Here is a tiny trained network, its code and every weight. The questions are about switching its units off for an input and a class, where a switched-off unit gives its printed mean instead of its output.

import numpy as np


def w(rows, s, z=0):
    codes = np.array(rows[::2]) - 128.0
    scale = np.full(codes.shape[1], s)
    scale[-1] = z or s
    return codes * scale


def f(y):
    return y / 2 * (1 + np.tanh(0.7978845608 * (y + 0.044715 * y**3)))


def log_softmax(a):
    a = a - a.max(-1, keepdims=True)
    return a - np.log(np.exp(a).sum(-1, keepdims=True))


def net(x, mask):
    res = np.array(x, float).reshape(1, 7) / 4 @ E
    y = f(res @ A[0][:, :-1].T + A[0][:, -1])
    res = res + np.where(mask, y, B[0][:, -1]) @ B[0][:, :-1]
    return log_softmax(res[-1] @ U[:, :-1].T + U[:, -1])


A, B = {}, {}
E = w([
[151,5,249,184],'x0',
[83,253,211,151],'x1',
[69,103,135,25],'x2',
[51,68,95,236],'x3',
[157,125,96,192],'x4',
[68,133,193,91],'x5',
[212,114,101,82],'x6',
],0.0064)
A[0] = w([
[152,193,23,149,76],'n1',
[104,162,122,52,126],'n2',
[101,64,196,148,203],'n3',
[100,126,166,168,144],'n4',
[23,125,105,119,198],'n5',
[179,160,161,132,109],'n6',
[117,179,76,85,64],'n7',
[56,110,147,138,110],'n8',
[167,83,150,85,98],'n9',
[169,187,206,153,145],'n10',
[146,198,179,129,128],'n11',
[134,76,159,93,176],'n12',
[6,102,142,151,24],'n13',
[85,90,68,109,73],'n14',
[119,170,116,211,221],'n15',
[124,133,137,143,3],'n16',
[88,163,167,146,22],'n17',
[154,102,155,72,144],'n18',
[54,206,112,183,66],'n19',
],0.012,0.0044)
B[0] = w([
[241,169,81,189,231],'n1',
[107,144,215,43,216],'n2',
[160,85,69,98,253],'n3',
[67,132,102,129,177],'n4',
[101,99,45,69,235],'n5',
[137,104,188,166,147],'n6',
[153,247,163,103,195],'n7',
[74,139,96,120,182],'n8',
[193,98,162,80,183],'n9',
[94,86,214,210,193],'n10',
[86,136,221,199,190],'n11',
[157,81,106,70,206],'n12',
[25,162,76,102,205],'n13',
[147,212,178,68,162],'n14',
[118,69,35,169,221],'n15',
[126,164,147,119,108],'n16',
[66,166,193,152,156],'n17',
[187,73,127,100,191],'n18',
[122,185,132,157,214],'n19',
],0.015,0.0068)
U = w([
[119,129,234,164,65],'0',
[104,58,129,130,166],'1',
[140,71,115,119,252],'2',
[170,97,152,61,83],'3',
[136,221,156,25,108],'4',
[42,178,77,64,77],'5',
[208,254,94,149,126],'6',
],0.0095,0.0036)

Each question gives the input, the list of numbers given to net, and the class t.
The units are the neurons (one row each of A and B). Each row of codes is followed by its name. A weight is (code - 128) times the scale printed after its matrix; where a second scale follows, it is the last column's (A, B and U).
mask holds one flag per neuron, in row order. A switched-off neuron (its flag False) gives its mean, the last column of its row in B, instead of its output. The means were averaged over made-up inputs and are rounded, as every weight is.
A unit's drop is (log p(t) with every unit on - log p(t) with that unit switched off) / (log p(t) with every unit on - log p(t) with every unit switched off).
The circuit of an input: a set's keep is (log p(t) with only the set's units on - log p(t) with every unit switched off) / (log p(t) with every unit on - log p(t) with every unit switched off). Starting from the 12 units with the biggest drops (on a tie, the unit counted first), units are removed one at a time, each time the one whose removal leaves the highest keep (on an exact tie, the one counted first), for as long as the keep stays at least 0.8.
units of the circuit, in order: the units of the circuit, biggest drop first
unit that matters most: the unit with the biggest drop
k most important neurons: the k neurons with the biggest drops, biggest first
drop when u is switched off: that unit's drop, to one decimal
input [3,-7,4,3,-7,0,0], class 3: unit that matters most -> n14
input [0,-6,-6,5,2,-1,1], class 6: 2 most important neurons -> (n5 n10)
input [4,-6,8,2,-5,8,2], class 3: units of the circuit, in order -> (n9 n12)
input [-7,-7,1,4,-2,6,6], class 6: 2 most important neurons -> (n1 n13)
input [5,6,-3,4,-6,7,4], class 1: 2 most important neurons -> (n3 n10)
input [6,3,6,-7,7,-1,0], class 0: 4 most important neurons -> (n10 n5 n15 n11)
input [4,8,7,1,0,-4,4], class 1: 3 most important neurons -> (n7 n14 n19)
input [-2,5,2,-8,-7,3,-1], class 0: 2 most important neurons -> (n11 n10)
input [-4,-8,-8,0,4,8,2], class 6: drop when n3 is switched off -> 0.0
input [8,7,7,8,-4,7,7], class 5: drop when n13 is switched off -> 0.3
input [6,-7,4,6,-2,0,-6], class 5: drop when n13 is switched off -> 0.2
